Table B holds the same points as the rows below, measured another way and shuffled. Each row below is followed by which row of B it is.
In the rows, 128 means zero.
B:
z878: [114  75 115 137 202 120 106 106  94 135 102 118 122 156  83 117 100  68
 156 138 104 144 221 120 172  81 111 151 112 140  85 171 143 134 175 159
 139 144 149 150 106 108  94 101 134]
z243: [121 116 124 117  73 127 166 166 118 112 139 147 154 103 115 130 150  84
  88 103 116 152  20 103  93 138 125 130 152 122 175 152 126 176 116  84
  78 120  89 149 112 150  71 136 144]
z518: [ 93  63 125 138 135 127 173 144  85 128 133 139 153 135 186 141 106 104
 109 111 127 186  78 132 110  99 124 146  89 136 121 169 103 179 135 136
 126 147 114 174  73 141  52 143 149]
z927: [144 125 113  76 186 159 151 136 112 143 108 124 112 161 172 133  96 169
 125 112 137 153 121 130 112 131 117 133 143 156 113 112 139  79  87  98
 141 155  86 173 163 130 136  93 182]
z837: [130 121  98  50 222 145 145 133 114 151  97 118  91 177 165 121  80 192
 137 116 126 152 142 120 127 118 117 139 121 163  81 151 145  92 123 108
 139 168 102 170 149 125 142  82 186]
z993: [ 98  39 108 138 187 120 114 112  91 120 111 122 140 150  98 114  99  49
 137 119 114 161 166 117 142  75 107 151 109 136  95 197 130 162 168 159
 135 154 142 172 109 107  53 115 154]
z148: [128 149 115  63 209 105 145 130 155 113 139 129 104 155  92 114 140 143
 172 132 103 125 112 103 174 106 132 134 117 147 105 175 146 134 178 110
 138 132 138 107 132 121 147 112 114]
z791: [114  84 125 113  97 118 171 156 104 125 116 145 147 123 123 131 123  91
  97 111 122 164  60 113  99 116 115 140 126 131 134 168 127 176 132  98
  96 132  99 156 102 144  57 135 145]
z372: [139 191 145 124 117 136  84 118  93 115 138 125 111 118  59 116 150 102
 160 165  92 110 164 117 154 124 126 140 151 125 122 162 121  89 158 138
  91 119 144  82 111 137 177 114  88]
Z10: [121 110 125 130 208 123  97 105  91 116 120 125 117 147  62 113 110  72
 163 157  94 131 223 116 170  84 112 150 115 135  79 181 147 115 173 160
 125 138 151 130  98 120 115 112 115]
Z949: [130 125 134 128  62 110 166 159 119 102 130 151 161  91  97 130 164  85
  96 107 124 154   9  98  85 139 135 123 156 122 182 151 127 180 134  83
  76 111  94 119 121 154  85 136 128]
Z297: [143 168 132  99 124  98 160 140 138  90 138 140 134 111  64 120 174  93
 155 127 114 129  69  87 128 130 141 118 155 137 149 160 140 161 169  98
 101 105 126  82 140 148 130 136  99]
Z766: [131 160 125  95 158 103 147 123 147  96 134 131 121 131  78 115 156 109
 166 128 111 125  97  94 155 114 137 124 130 140 135 177 138 157 188 121
 125 123 143  88 141 132 139 119 104]
z380: [137 153 137 108  79 113 164 143 139  95 144 143 150  95  83 121 184 100
 124 122 119 132  37  94 110 136 141 119 162 125 180 159 135 171 160  92
  83 102 111  87 131 152 116 137  98]
z118: [131 150 142 118 164 130  83 109 100 125 128 122 118 130  48 112 131  93
 164 165  93 113 192 115 167 102 120 143 135 127 111 176 131 103 174 158
 116 126 160 108 106 132 140 117  99]
Z517: [119 135 107  45 245 130 141 124 140 140 112 115  81 188 137 117  94 171
 174 126 113 136 156 116 170  97 125 145  96 158  63 176 142 105 163 120
 152 163 128 145 141 117 150  82 158]
z664: [140 142 139 128  58 118 177 153 122  93 152 154 158  90  94 134 175  89
 112 110 120 150  19  99  91 144 139 119 163 124 199 142 124 185 132  85
  78  97 104 103 125 154 107 150 109]
Z653: [123 132 106  45 204 140 138 116 127 146 103 110  86 190 136 117  89 174
 158 119 127 145 152 121 143 103 111 145 116 158  80 167 131 103 156 120
 143 167 124 162 167 120 136  79 180]
z204: [ 93  52 114 136 170 125 139 129  98 139 124 137 135 147 143 123  93  73
 121 115 115 171 154 129 133  89 106 146 112 129 107 171 132 165 151 126
 135 150 125 181  98 120  46 137 166]
z192: [111 124  99  76 194 128 126  95 138 106 116 109 105 167  95 105 114 119
 178 120 127 137 142 105 155 101 123 139 125 153 103 196 129 151 203 137
 137 149 144 128 164 106 143  78 151]

[112 125 109 125 135 102 107 123 150 123 132  94 140 125 133 113 113 120
 164  92 147 128 111 100 137  92 143 151 114 139  57 122 131 140  27 134
 163 166 116 154 159 110 162  94 136 103 150  97  86 140 108 127  49  87
 122 147 177 156 168 145 148 137 105 183 142 156]
z878
[108 161 106 136 108 100 105 128 121 127 114 148 161 137 121 120 130 135
 178 101 127 139 110 140 119 104 133 157 124 138  32 132 120 147  97 140
 155 172 139 120 144  90 109  95 133 136 145  60 113 108  84 146  48 118
 129 136 127 134 147 160 170 128 112 145 170 135]
z204
[109 169 110 146 107 105  97 129 111 128 103 168 162 141 119 124 129 137
 179 109 114 150 119 155 114 104 128 151 131 141  40 137 115 144 226 142
 130 161 118 130 131  81  76 107 148 150 147  67 126 103 101 150  72 123
 135 139  97 124 138 155 172 128 119 138 173 111]
z518
[151 135 143 132 127 160 123 149 143 134 113 177 112 121 145 112  85  97
 112 166  97 142 147 145 134 151 146  83 136 147 214 136 150 132 189 110
 102 104 161 194 111 119 138  95 115 152 100 113 152 158 192 117 170 133
 145  99 132 133  72 112 107 152 125 141 115  80]
z380
[111 142  88 130 118  95 107 114 138 128 124 136 163 129 133 116 118 127
 183  87 133 130 107 130 124  93 147 149 116 140  55 123 129 146  70 134
 167 170 115 151 149 104 133  87 130 119 140  70  84 126  82 141  44 106
 118 139 167 152 148 151 150 128 105 171 155 130]
z993
[136 146 139 146 108 152 106 150 120 131  97 211 141 134 131 122  95 117
 138 156  82 157 144 171 116 133 119  92 149 145 164 144 135 138 225 123
  95 121 142 166 107  98 103 116 132 169 105  74 144 117 149 135 152 157
 141 108 112 121  84 134 127 149 126 128 143  61]
Z949
[161 141 108  90 134 136 112 154 146 135 146  95  80 116 148 110 126  95
 125 132 133 101 121 117 150 156 165 132 123 147 155 133 148 128  65 143
 129 132 152 199 149 121 181  57 104 118 141 166 144 181 188 111 100  91
 141 119 126 133 111  99 118 134 131 160 141 114]
z148
[149 130  63  89 124 107 101 129 155 144 152  86  98 114 152 108 137 110
 135 104 119  80 101 122 128 136 181 136 120 144 192 130 154 118  48 139
 126 140 142 169 156 130 159  88  91 118 121 132 129 166 168 124 102  99
 131 117 149 132 111 109 104 114 118 181 150 130]
z192
[115 105 117 120 150 114 109 122 158 119 140  96 128 126 135 111  96 111
 139 103 151 137 115 102 145  87 142 145 110 138  80 119 136 126   4 130
 181 160 118 175 157 113 179  96 139  94 146 122  76 146 113 119  57  88
 122 148 180 164 138 135 130 143 115 203 105 158]
Z10
[143 154 151 142 118 154 113 155 129 129 109 204 128 130 139 119  81 110
 122 160  85 157 149 164 126 144 124  84 151 146 192 147 145 135 228 118
  97 114 155 169 112 111 113 116 128 167 102  89 136 138 175 124 160 147
 144  98 113 124  77 119 118 149 126 136 129  71]
z664
[160 131 107 102 129 149 126 149 156 136 137 107  89 112 154 107  98  90
 112 137 122 110 129 120 145 166 161 110 123 148 201 127 160 131 118 128
 120 115 159 202 139 124 161  74 100 127 117 160 130 184 206 112 125 113
 142 104 147 140  95 107 103 141 127 162 138 101]
Z766
[112  67 131 125 166 128 106 125 162 117 133 102 114 122 137 110  91  98
  98 127 130 148 124 110 145  95 134 121 119 137 161 120 140 117  44 128
 143 141 125 189 142 135 186 119 155  92 136 148  75 145 174 105 122 119
 126 144 166 158 105 116  95 158 141 191  52 146]
z372
[138 144  92  99 120 104  68 150 113 131 145 120 101 149 125 124 177 160
 146 111 131 110 114 164 104  97 134 155 134 134  92 173 106  99  44 153
  92 159 112  90 152 115 151 104 116 128 126 131 165 116  86 143  78 104
 129 150  77 101 140 140 144  98 109 166 161 152]
z837
[146 146  80  81 132 110  88 150 129 135 153  77  86 132 134 113 170 128
 140 110 136  93 106 139 131 136 162 163 119 137 104 147 123 113  24 160
 123 141 131 155 160 118 169  76 114 113 155 164 153 145 139 126  71  84
 138 137 113 118 139 121 134 107 125 172 164 141]
Z517
[115  81 126 129 166 118 115 124 170 117 138  96 122 119 139 111  97 108
 121 116 146 136 119 101 144  89 134 132 113 138 109 121 138 123  16 125
 160 157 124 177 146 130 176  98 148  85 144 141  63 153 144 111  93 101
 127 138 188 156 125 125 108 156 127 191  86 156]
z118
[126 155 132 151 106 142 103 143 107 129  98 230 154 141 122 125 109 136
 152 150  84 164 137 177 112 122 117 115 146 141 104 145 120 135 193 131
 101 133 136 152 103 108  89 122 142 168 114  60 142 106 136 143 129 158
 139 113  94 115 101 143 147 137 122 132 153  75]
z243
[141 150 123 109 110 107  72 148  99 129 141 158 104 156 121 127 160 172
 150 123 133 126 129 172  99  99 121 140 138 134  95 186 102  96  75 140
  92 159 108  63 144 125 145 122 119 147 104 122 165 112  88 145  95 104
 126 170  99  91 135 145 142  99  96 143 142 144]
z927
[119 169 118 149 102 119  95 139 109 116  99 199 162 142 121 124 118 131
 166 132  96 161 127 169 110 111 120 134 142 140  74 140 117 141 184 138
 116 138 123 154 118  87  91 111 144 169 131  60 141  97 114 144 107 147
 136 128 102 116 121 154 158 134 122 139 169  98]
z791
[143 141  82  87 122  95  76 140 124 136 151  96 102 137 132 117 176 149
 146 104 124  92 103 155 113 123 154 161 125 137 132 158 120 104  24 156
 113 159 121 110 152 118 160  82 112 134 131 127 153 124 118 136  82 101
 129 141 109 112 132 129 131 100 117 172 168 154]
Z653
[157 137 137 116 126 163 123 158 150 132 130 143  97 116 147 112  82  91
 111 154 110 131 142 136 144 151 148  95 128 148 215 137 154 134 146 123
 112 110 163 194 135 112 159  78 108 149 109 143 138 175 203 112 150 124
 145 104 137 134  83 105 105 147 127 155 120  81]
Z297
